Below are the code and all the weights of a small trained network. Each question names an input and a class and asks about switching units off, where a switched-off unit gives its printed mean instead of its output.

import numpy as np


def w(rows, s, z=0):
    codes = np.array(rows[::2]) - 128.0
    scale = np.full(codes.shape[1], s)
    scale[-1] = z or s
    return codes * scale


def norm(h):
    return h / np.sqrt((h * h).mean(-1, keepdims=True) + 1e-5)


def f(y):
    return y / 2 * (1 + np.tanh(0.7978845608 * (y + 0.044715 * y**3)))


def log_softmax(a):
    a = a - a.max(-1, keepdims=True)
    return a - np.log(np.exp(a).sum(-1, keepdims=True))


def net(x, mask):
    res = np.array(x, float).reshape(1, 3) / 4 @ E
    u = 0
    for l in range(2):
        y = f(norm(res) @ A[l][:, :-1].T + A[l][:, -1])
        res = res + np.where(mask[u : u + 6], y, B[l][:, -1]) @ B[l][:, :-1]
        u += 6
    return log_softmax(norm(res)[-1] @ U[:, :-1].T + U[:, -1])


A, B = {}, {}
E = w([
[204,110,62,100,90,184,137,160,138,221],'x0',
[115,2,64,109,124,97,117,155,107,139],'x1',
[139,155,22,81,151,156,118,79,66,74],'x2',
],0.016)
A[0] = w([
[99,171,249,190,135,138,128,115,171,126,49],'0.n1',
[110,194,98,92,124,161,133,123,110,114,3],'0.n2',
[119,174,119,107,148,159,195,124,91,108,51],'0.n3',
[202,142,74,110,102,196,117,93,86,127,8],'0.n4',
[54,158,137,134,178,53,124,99,127,74,79],'0.n5',
[188,227,136,85,159,136,131,80,140,74,182],'0.n6',
],0.013,0.003)
B[0] = w([
[58,220,247,155,86,194,117,121,106,72,247],'0.n1',
[138,84,90,188,146,134,105,99,181,155,172],'0.n2',
[154,93,153,146,124,187,81,46,168,157,167],'0.n3',
[165,144,39,90,126,184,125,147,101,183,202],'0.n4',
[63,149,145,70,192,146,141,88,95,156,239],'0.n5',
[200,129,149,192,139,53,47,82,159,90,244],'0.n6',
],0.012)
A[1] = w([
[104,137,255,160,80,140,133,124,164,153,46],'1.n1',
[201,125,100,128,111,130,131,105,92,142,98],'1.n2',
[122,157,188,154,150,105,138,43,106,81,134],'1.n3',
[161,106,127,155,128,74,128,162,153,108,96],'1.n4',
[152,121,76,59,110,152,192,160,90,99,2],'1.n5',
[53,160,153,121,164,101,204,114,86,97,74],'1.n6',
],0.012,0.0056)
B[1] = w([
[162,112,106,129,165,209,249,148,176,129,226],'1.n1',
[142,169,147,118,82,155,61,121,93,60,169],'1.n2',
[96,91,119,143,108,49,139,186,109,140,251],'1.n3',
[149,124,150,187,61,115,100,144,170,86,128],'1.n4',
[38,122,135,144,120,211,123,172,59,73,154],'1.n5',
[175,137,92,142,127,87,57,78,119,98,191],'1.n6',
],0.013,0.012)
U = w([
[147,61,125,132,83,40,105,191,157,156,153],'0',
[80,193,249,188,141,121,128,118,133,66,159],'1',
[75,95,115,102,197,59,96,82,67,114,180],'2',
[206,146,80,142,144,153,60,61,119,128,132],'3',
[149,111,161,128,139,171,240,179,176,164,177],'4',
[130,87,50,84,97,195,112,181,49,144,98],'5',
[129,149,118,108,117,86,151,141,107,141,2],'6',
[166,189,160,91,71,151,139,176,109,183,59],'7',
],0.02,0.0051)

Each question gives the input, the list of numbers given to net, and the class t.
The units are the neurons (one row each of A and B). Each row of codes is followed by its name. A weight is (code - 128) times the scale printed after its matrix; where a second scale follows, it is the last column's (A, B and U).
mask holds one flag per neuron, layer by layer. A switched-off neuron (its flag False) gives its mean, the last column of its row in B, instead of its output. The means were averaged over made-up inputs and are rounded, as every weight is.
A unit's drop is (log p(t) with every unit on - log p(t) with that unit switched off) / (log p(t) with every unit on - log p(t) with every unit switched off).
The circuit of an input: a set's keep is (log p(t) with only the set's units on - log p(t) with every unit switched off) / (log p(t) with every unit on - log p(t) with every unit switched off). Starting from all 12 units, units are removed one at a time, each time the one whose removal leaves the highest keep (on an exact tie, the one counted first), for as long as the keep stays at least 0.8.
circuit, biggest first: the units of the circuit, biggest drop first
k most important neurons: the k neurons with the biggest drops, biggest first
drop when u is switched off: that unit's drop, to one decimal
input [0,2,3], class 5: circuit, biggest first : (0.n6)
input [8,-1,-3], class 5: 2 most important neurons : (0.n6; 0.n1)
input [6,2,-3], class 5: 3 most important neurons : (0.n1; 0.n6; 1.n1)
input [-1,4,0], class 0: 4 most important neurons : (0.n4; 0.n5; 1.n1; 1.n4)
input [0,7,-1], class 0: 4 most important neurons : (0.n4; 0.n1; 0.n5; 1.n1)
input [5,-1,-1], class 5: 2 most important neurons : (0.n6; 0.n1)
input [-8,-4,6], class 2: 2 most important neurons : (0.n5; 1.n3)
input [-2,6,-4], class 0: 2 most important neurons : (0.n1; 0.n5)
input [6,-6,-3], class 4: drop when 1.n1 is switched off : 0.5
input [3,-7,2], class 3: drop when 0.n6 is switched off : 0.0
input [3,-2,-7], class 4: drop when 1.n1 is switched off : 1.3
input [6,-5,-7], class 4: drop when 1.n1 is switched off : 1.0
